Below is a small trained network, with its code and all its weights. Each question gives an input and a class and asks what happens when units are switched off, that is, made to give their printed mean instead of their output.

import numpy as np


def w(rows, s, z=0):
    codes = np.array(rows[::2]) - 128.0
    scale = np.full(codes.shape[1], s)
    scale[-1] = z or s
    return codes * scale


def f(y):
    return np.maximum(y, 0)


def log_softmax(a):
    a = a - a.max(-1, keepdims=True)
    return a - np.log(np.exp(a).sum(-1, keepdims=True))


def net(x, mask):
    res = np.array(x, float).reshape(1, 3) / 4 @ E
    y = f(res @ A[0][:, :-1].T + A[0][:, -1])
    res = res + np.where(mask, y, B[0][:, -1]) @ B[0][:, :-1]
    return log_softmax(res[-1] @ U[:, :-1].T + U[:, -1])


A, B = {}, {}
E = w([
[140,87,195,130,152,224,24],'x0',
[121,26,156,135,222,114,195],'x1',
[138,52,3,128,134,127,64],'x2',
],0.0051)
A[0] = w([
[120,77,40,124,128,131,97,98],'n0',
[130,162,195,134,132,128,164,75],'n1',
[138,116,152,118,142,153,87,82],'n2',
[123,152,120,132,111,130,110,97],'n3',
[126,99,184,138,142,167,49,79],'n4',
[124,64,151,125,180,111,166,94],'n5',
[127,109,157,126,129,145,92,71],'n6',
[126,156,88,137,106,98,168,68],'n7',
[123,140,87,129,129,95,182,76],'n8',
[128,65,21,132,131,120,84,60],'n9',
[125,251,91,126,56,133,45,61],'n10',
[132,139,87,124,119,98,164,62],'n11',
[123,90,182,120,126,158,53,89],'n12',
[117,184,232,125,130,125,175,95],'n13',
[133,129,123,123,131,123,130,255],'n14',
[132,101,75,131,138,127,107,97],'n15',
[121,156,71,119,115,83,212,89],'n16',
[120,140,123,132,126,128,119,132],'n17',
[125,127,126,131,127,127,131,231],'n18',
[126,164,208,134,118,124,166,74],'n19',
[126,23,158,132,200,120,199,69],'n20',
],0.016,0.007)
B[0] = w([
[147,156,139,84,120,126,73,226],'n0',
[158,139,124,96,128,125,80,191],'n1',
[143,121,120,127,173,129,147,166],'n2',
[145,122,129,126,110,131,144,147],'n3',
[140,119,109,134,209,130,158,212],'n4',
[160,106,132,140,77,128,163,204],'n5',
[145,122,97,120,161,133,143,154],'n6',
[162,107,110,110,185,138,153,178],'n7',
[149,111,119,134,188,133,150,185],'n8',
[184,146,123,74,121,114,52,237],'n9',
[193,66,135,138,41,125,191,250],'n10',
[162,117,106,121,176,139,152,165],'n11',
[132,122,114,136,199,132,155,208],'n12',
[157,145,119,83,123,126,48,247],'n13',
[3,177,152,178,109,131,122,254],'n14',
[145,137,133,105,124,128,89,181],'n15',
[138,114,118,139,221,137,152,233],'n16',
[124,124,131,133,123,119,133,142],'n17',
[40,162,139,159,114,131,125,230],'n18',
[159,142,122,86,129,115,79,203],'n19',
[180,84,126,138,48,128,182,245],'n20',
],0.038,0.0071)
U = w([
[148,165,130,67,118,104,10,103],'0',
[157,74,139,149,43,124,188,80],'1',
[119,122,95,143,250,155,162,92],'2',
[2,185,176,179,103,128,103,252],'3',
],0.009,0.0029)

Each question gives the input, the list of numbers given to net, and the class t.
The units are the neurons (one row each of A and B). Each row of codes is followed by its name. A weight is (code - 128) times the scale printed after its matrix; where a second scale follows, it is the last column's (A, B and U).
mask holds one flag per neuron, in row order. A switched-off neuron (its flag False) gives its mean, the last column of its row in B, instead of its output. The means were averaged over made-up inputs and are rounded, as every weight is.
A unit's drop is (log p(t) with every unit on - log p(t) with that unit switched off) / (log p(t) with every unit on - log p(t) with every unit switched off).
The circuit of an input: a set's keep is (log p(t) with only the set's units on - log p(t) with every unit switched off) / (log p(t) with every unit on - log p(t) with every unit switched off). Starting from the 12 units with the biggest drops (on a tie, the unit counted first), units are removed one at a time, each time the one whose removal leaves the highest keep (on an exact tie, the one counted first), for as long as the keep stays at least 0.8.
units of the circuit, in order: the units of the circuit, biggest drop first
top k neurons: the k neurons with the biggest drops, biggest first
drop when u is switched off: that unit's drop, to one decimal
input [4,-4,-2], class 1: units of the circuit, in order => (n10)
input [-4,3,-2], class 2: top 3 neurons => (n10; n16; n8)
input [-6,-6,2], class 1: top 2 neurons => (n10; n4)
input [-6,-6,1], class 1: top 3 neurons => (n10; n4; n12)
input [6,5,-4], class 2: top 3 neurons => (n10; n4; n12)
input [5,5,0], class 1: top 3 neurons => (n20; n16; n5)
input [5,4,1], class 2: top 3 neurons => (n10; n4; n12)
input [1,-1,-3], class 3: top 2 neurons => (n9; n0)
input [-5,-2,-2], class 2: drop when n5 is switched off => 0.0
input [2,1,-3], class 3: drop when n9 is switched off => 0.4
input [-3,-5,3], class 1: drop when n10 is switched off => 0.9
